Here is a tiny trained network, its code and every weight. The questions are about switching its units off for an input and a class, where a switched-off unit gives its printed mean instead of its output.

import numpy as np


def w(rows, s, z=0):
    codes = np.array(rows[::2]) - 128.0
    scale = np.full(codes.shape[1], s)
    scale[-1] = z or s
    return codes * scale


def norm(h):
    return h / np.sqrt((h * h).mean(-1, keepdims=True) + 1e-5)


def f(y):
    return y / 2 * (1 + np.tanh(0.7978845608 * (y + 0.044715 * y**3)))


def log_softmax(a):
    a = a - a.max(-1, keepdims=True)
    return a - np.log(np.exp(a).sum(-1, keepdims=True))


def net(x, mask):
    res = np.array(x, float).reshape(1, 2) / 4 @ E
    u = 0
    for l in range(3):
        y = f(norm(res) @ A[l][:, :-1].T + A[l][:, -1])
        res = res + np.where(mask[u : u + 7], y, B[l][:, -1]) @ B[l][:, :-1]
        u += 7
    return log_softmax(norm(res)[-1] @ U[:, :-1].T + U[:, -1])


A, B = {}, {}
E = w([
[102,50,120,192,229,193,157],'x0',
[90,178,91,99,203,83,255],'x1',
],0.0079)
A[0] = w([
[144,45,115,157,142,206,49,163],'L0N1',
[111,92,107,235,218,187,114,188],'L0N2',
[127,79,156,113,34,178,166,149],'L0N3',
[99,84,73,172,60,179,57,252],'L0N4',
[116,125,209,188,170,187,155,32],'L0N5',
[134,193,142,75,151,171,123,189],'L0N6',
[75,134,133,113,2,44,131,116],'L0N7',
],0.0082,0.0013)
B[0] = w([
[46,80,113,169,76,135,139,246],'L0N1',
[147,156,72,81,100,73,69,255],'L0N2',
[106,147,155,124,129,52,195,157],'L0N3',
[92,97,146,114,92,104,213,228],'L0N4',
[178,198,141,50,166,113,87,175],'L0N5',
[166,40,163,161,149,142,140,143],'L0N6',
[160,120,85,117,246,149,130,222],'L0N7',
],0.012,0.0075)
A[1] = w([
[102,126,132,116,84,144,69,206],'L1N1',
[142,133,127,63,127,104,53,254],'L1N2',
[155,155,66,57,104,174,121,92],'L1N3',
[203,166,74,116,198,62,70,145],'L1N4',
[115,176,254,164,157,173,177,205],'L1N5',
[161,196,179,132,65,153,72,247],'L1N6',
[153,128,174,133,146,108,162,198],'L1N7',
],0.0079,0.0014)
B[1] = w([
[73,176,139,123,104,46,198,151],'L1N1',
[161,63,109,138,105,148,255,184],'L1N2',
[105,63,110,168,200,173,194,161],'L1N3',
[116,172,216,146,237,190,181,254],'L1N4',
[157,61,71,151,33,22,141,124],'L1N5',
[85,159,65,160,161,86,166,121],'L1N6',
[90,118,239,222,88,197,110,142],'L1N7',
],0.0075,0.0082)
A[2] = w([
[154,170,92,101,250,203,162,221],'L2N1',
[84,112,136,113,116,88,133,14],'L2N2',
[115,125,81,113,122,154,86,209],'L2N3',
[97,145,137,174,113,147,101,78],'L2N4',
[54,70,111,169,117,75,153,170],'L2N5',
[151,153,159,128,138,125,156,74],'L2N6',
[144,140,98,115,88,150,150,6],'L2N7',
],0.012,0.0017)
B[2] = w([
[135,87,184,169,77,113,111,249],'L2N1',
[89,170,103,136,134,169,208,149],'L2N2',
[162,202,117,155,84,198,183,128],'L2N3',
[129,106,77,99,179,182,129,125],'L2N4',
[88,255,58,87,80,40,151,188],'L2N5',
[169,95,125,127,133,142,212,143],'L2N6',
[92,175,154,147,149,92,161,125],'L2N7',
],0.0099,0.019)
U = w([
[123,112,32,120,130,198,77,29],'0',
[23,179,40,124,3,31,193,194],'1',
[137,169,83,135,152,117,68,2],'2',
[153,36,218,211,159,93,186,207],'3',
],0.011,0.0043)

Each question gives the input, the list of numbers given to net, and the class t.
The units are the neurons (one row each of A and B). Each row of codes is followed by its name. A weight is (code - 128) times the scale printed after its matrix; where a second scale follows, it is the last column's (A, B and U).
mask holds one flag per neuron, layer by layer. A switched-off neuron (its flag False) gives its mean, the last column of its row in B, instead of its output. The means were averaged over made-up inputs and are rounded, as every weight is.
A unit's drop is (log p(t) with every unit on - log p(t) with that unit switched off) / (log p(t) with every unit on - log p(t) with every unit switched off).
unit that matters most: the unit with the biggest drop
top k neurons: the k neurons with the biggest drops, biggest first
k most important neurons of layer l: the k neurons of layer l with the biggest drops, biggest first
drop of u: that unit's drop, to one decimal
input [7,0], class 1: top 2 neurons	L0N7, L0N1
input [-8,-3], class 3: unit that matters most	L0N7
input [6,0], class 1: 2 most important neurons of layer 0	L0N7, L0N1
input [-5,8], class 3: 2 most important neurons of layer 0	L0N1, L0N4
input [-3,-2], class 3: top 2 neurons	L0N7, L0N1
input [-2,4], class 3: top 2 neurons	L0N1, L0N4
input [7,-2], class 1: drop of L0N1	0.8
input [5,8], class 3: drop of L0N1	1.0
input [-8,-6], class 3: top 2 neurons	L0N1, L0N7
input [6,-2], class 1: drop of L0N1	0.1
input [-6,-5], class 3: 2 most important neurons of layer 0	L0N1, L0N7
